Below are the code and all the weights of a small trained network. Each question names an input and a target symbol and asks about switching units off, where a switched-off unit gives its printed mean instead of its output.

import numpy as np


def w(rows, s, z=0):
    codes = np.array(rows[::2]) - 128.0
    scale = np.full(codes.shape[1], s)
    scale[-1] = z or s
    return codes * scale


def norm(h):
    return h / np.sqrt((h * h).mean(-1, keepdims=True) + 1e-5)


def f(y):
    return y / 2 * (1 + np.tanh(0.7978845608 * (y + 0.044715 * y**3)))


def softmax(a):
    e = np.exp(a - a.max(-1, keepdims=True))
    return e / e.sum(-1, keepdims=True)


def log_softmax(a):
    a = a - a.max(-1, keepdims=True)
    return a - np.log(np.exp(a).sum(-1, keepdims=True))


def net(x, mask):
    ids = ['βδεζθλξπτφψω'.index(c) for c in x.split()]
    T = len(ids)
    res = E[ids] + P[:T]
    u = 0
    for l in range(3):
        q, k, v = (norm(res) @ M[l].T for M in (Q, K, V))
        z = softmax(np.where(np.tri(T) > 0, q @ k.T / 3**0.5, -1e9)) @ v
        res = res + np.where(mask[u], z, O[l][:, -1]) @ O[l][:, :-1]
        u += 1
        y = f(norm(res) @ A[l][:, :-1].T + A[l][:, -1])
        res = res + np.where(mask[u : u + 12], y, B[l][:, -1]) @ B[l][:, :-1]
        u += 12
    return log_softmax(norm(res)[-1] @ U[:, :-1].T + U[:, -1])


Q, K, V, O, A, B = {}, {}, {}, {}, {}, {}
E = w([
[154,199,120,141],'β',
[99,198,103,122],'δ',
[132,82,120,141],'ε',
[103,143,137,171],'ζ',
[110,109,106,136],'θ',
[109,87,113,124],'λ',
[124,99,130,100],'ξ',
[103,130,255,109],'π',
[144,74,141,128],'τ',
[179,153,168,67],'φ',
[132,88,133,114],'ψ',
[82,188,103,110],'ω',
],0.0064)
P = w([
[247,210,151,157],'0',
[49,140,160,146],'1',
[44,137,158,137],'2',
[50,132,155,141],'3',
[44,129,148,148],'4',
[34,127,149,131],'5',
[47,122,141,139],'6',
[37,112,140,135],'7',
[39,107,144,131],'8',
[48,110,136,134],'9',
],0.0013)
Q[0] = w([
[108,2,109,103],'0.h0',
[132,177,124,189],'0.h0',
[75,152,69,209],'0.h0',
],0.0022)
K[0] = w([
[109,253,160,252],'0.h0',
[31,246,126,118],'0.h0',
[185,145,149,92],'0.h0',
],0.0015)
V[0] = w([
[153,137,159,62],'0.h0',
[228,97,63,82],'0.h0',
[94,140,48,5],'0.h0',
],0.0016)
O[0] = w([
[180,143,109,215,81],'0.h0',
[180,188,51,2,2],'0.h0',
[222,214,248,166,104],'0.h0',
],0.001,0.00043)
A[0] = w([
[187,126,159,178,45],'0.n0',
[135,129,153,153,144],'0.n1',
[161,105,178,218,130],'0.n2',
[104,41,139,56,123],'0.n3',
[135,144,220,105,133],'0.n4',
[42,231,196,185,252],'0.n5',
[52,151,100,160,132],'0.n6',
[157,167,79,125,97],'0.n7',
[154,178,198,62,149],'0.n8',
[201,171,132,140,134],'0.n9',
[68,147,255,77,209],'0.n10',
[171,144,130,145,71],'0.n11',
],0.004,0.0012)
B[0] = w([
[127,129,75,88,99],'0.n0',
[124,122,103,133,132],'0.n1',
[121,159,48,126,130],'0.n2',
[134,218,98,179,187],'0.n3',
[100,30,130,160,149],'0.n4',
[201,5,110,185,254],'0.n5',
[187,77,166,108,183],'0.n6',
[69,72,130,115,115],'0.n7',
[68,6,191,132,156],'0.n8',
[103,73,134,71,120],'0.n9',
[125,18,73,200,216],'0.n10',
[118,60,101,57,104],'0.n11',
],0.0028,0.0025)
Q[1] = w([
[66,42,110,249],'1.h0',
[187,97,186,44],'1.h0',
[137,224,101,156],'1.h0',
],0.0019)
K[1] = w([
[253,128,80,80],'1.h0',
[88,69,120,200],'1.h0',
[111,136,167,60],'1.h0',
],0.0035)
V[1] = w([
[165,146,100,87],'1.h0',
[122,94,82,250],'1.h0',
[124,81,65,169],'1.h0',
],0.0018)
O[1] = w([
[135,139,129,179,99],'1.h0',
[96,179,253,110,253],'1.h0',
[137,181,148,130,197],'1.h0',
],0.002,0.0016)
A[1] = w([
[43,197,122,132,68],'1.n0',
[157,105,86,123,57],'1.n1',
[93,92,143,164,21],'1.n2',
[114,148,70,243,164],'1.n3',
[185,155,189,53,53],'1.n4',
[111,146,38,9,158],'1.n5',
[87,25,144,181,1],'1.n6',
[38,59,89,91,114],'1.n7',
[62,156,227,128,60],'1.n8',
[1,63,99,139,32],'1.n9',
[177,164,204,73,220],'1.n10',
[167,72,80,176,173],'1.n11',
],0.0029,0.00085)
B[1] = w([
[198,46,161,153,144],'1.n0',
[120,114,166,191,104],'1.n1',
[184,135,83,113,158],'1.n2',
[166,85,197,56,252],'1.n3',
[79,114,72,96,85],'1.n4',
[57,90,139,250,76],'1.n5',
[192,184,100,118,194],'1.n6',
[200,186,171,161,145],'1.n7',
[124,81,86,185,155],'1.n8',
[217,162,150,89,189],'1.n9',
[27,119,66,98,115],'1.n10',
[95,188,180,123,172],'1.n11',
],0.0019,0.0021)
Q[2] = w([
[136,169,198,94],'2.h0',
[2,54,56,79],'2.h0',
[13,10,49,121],'2.h0',
],0.0071)
K[2] = w([
[52,113,54,133],'2.h0',
[153,94,222,160],'2.h0',
[145,95,254,187],'2.h0',
],0.0088)
V[2] = w([
[185,60,98,101],'2.h0',
[252,177,31,86],'2.h0',
[161,169,190,55],'2.h0',
],0.0034)
O[2] = w([
[91,240,177,80,122],'2.h0',
[198,237,4,72,173],'2.h0',
[92,203,103,228,2],'2.h0',
],0.0033,0.00085)
A[2] = w([
[48,147,205,166,11],'2.n0',
[151,125,101,133,85],'2.n1',
[138,117,166,188,66],'2.n2',
[132,76,134,131,55],'2.n3',
[108,143,209,123,75],'2.n4',
[102,234,112,151,115],'2.n5',
[203,134,73,99,71],'2.n6',
[99,149,91,238,219],'2.n7',
[134,168,174,76,109],'2.n8',
[72,69,186,175,76],'2.n9',
[3,106,70,81,234],'2.n10',
[192,161,94,72,198],'2.n11',
],0.0051,0.0011)
B[2] = w([
[67,206,112,160,175],'2.n0',
[106,138,134,162,122],'2.n1',
[126,160,90,161,176],'2.n2',
[165,108,113,104,156],'2.n3',
[16,137,125,145,192],'2.n4',
[227,65,209,62,137],'2.n5',
[51,135,101,192,185],'2.n6',
[177,97,180,194,152],'2.n7',
[117,84,176,129,162],'2.n8',
[153,198,63,114,250],'2.n9',
[146,142,251,149,84],'2.n10',
[28,102,141,122,222],'2.n11',
],0.0033,0.0018)
U = w([
[224,206,65,98,236],'β',
[217,110,114,244,114],'δ',
[67,137,45,56,98],'ε',
[90,188,103,168,165],'ζ',
[209,21,112,80,173],'θ',
[47,69,39,185,111],'λ',
[71,193,183,138,137],'ξ',
[97,204,123,198,167],'π',
[169,189,165,40,69],'τ',
[224,160,238,138,134],'φ',
[42,87,186,56,39],'ψ',
[80,53,197,222,5],'ω',
],0.011,0.0021)

Each question gives the input, a string of symbols that net reads in full, and the target symbol t.
The units are the heads (3 rows each of Q, K, V and O) and the neurons (one row each of A and B). Each row of codes is followed by its name. A weight is (code - 128) times the scale printed after its matrix; where a second scale follows, it is the last column's (O, A, B and U).
mask holds one flag per unit, layer by layer, with each layer's heads first. A switched-off unit (its flag False) gives its mean, the last column of its rows in O or B, instead of its output. The means were averaged over made-up inputs and are rounded, as every weight is.
A unit's drop is (log p(t) with every unit on - log p(t) with that unit switched off) / (log p(t) with every unit on - log p(t) with every unit switched off).
unit that matters most: the unit with the biggest drop
k most important neurons: the k neurons with the biggest drops, biggest first
k most important neurons of layer l: the k neurons of layer l with the biggest drops, biggest first
input ε θ ε ω λ β ψ, target ε: unit that matters most -> 0.n5
input β φ θ β λ ε φ π δ, target β: 2 most important neurons of layer 0 -> [0.n5 0.n3]
input ε φ φ θ ω ε β β δ, target ε: 2 most important neurons of layer 2 -> [2.n11 2.n6]
input δ λ φ θ β π δ, target δ: 2 most important neurons -> [0.n5 0.n10]
input λ ε θ ε ω, target λ: 2 most important neurons -> [0.n5 1.n9]
input ψ ζ δ ψ θ ω δ ζ λ ξ, target ψ: 3 most important neurons -> [0.n5 0.n10 1.n5]
input θ θ π δ φ ζ θ λ θ θ, target θ: 3 most important neurons -> [0.n8 0.n10 1.n5]
input ψ φ θ, target ψ: 2 most important neurons of layer 0 -> [0.n5 0.n6]
input β ξ β τ ψ ω, target β: 3 most important neurons -> [0.n5 1.n9 1.n7]
input θ β β δ, target θ: 2 most important neurons -> [0.n10 0.n5]
input ε θ ω θ φ π ω ξ β, target ε: 2 most important neurons -> [0.n5 0.n8]
input β π ψ, target β: 3 most important neurons -> [0.n5 2.n5 0.n3]
input ω φ θ ψ, target ω: 4 most important neurons -> [0.n3 1.n10 0.n8 0.n5]
input ξ ε λ λ θ θ β θ, target ξ: 4 most important neurons -> [0.n5 1.n3 1.n5 0.n8]
input π θ τ θ θ τ θ, target π: most important neuron -> [0.n9]
input ψ π θ δ, target ψ: 3 most important neurons of layer 0 -> [0.n5 0.n6 0.n10]
input τ β ψ β, target τ: 2 most important neurons -> [0.n5 2.n5]
input θ ψ λ ω, target θ: 3 most important neurons of layer 1 -> [1.n5 1.n6 1.n9]
input θ π β, target θ: 2 most important neurons of layer 0 -> [0.n10 0.n5]
input ψ τ β ε π δ λ ψ π β, target ψ: 2 most important neurons of layer 1 -> [1.n5 1.n9]
input θ ξ π ε ξ β δ θ ε, target θ: unit that matters most -> 0.n10
input φ π ε β π θ τ ξ π β, target φ: 2 most important neurons of layer 0 -> [0.n5 0.n8]
input θ φ ε δ θ ε φ θ δ β, target θ: 4 most important neurons of layer 1 -> [1.n5 1.n6 1.n9 1.n2]
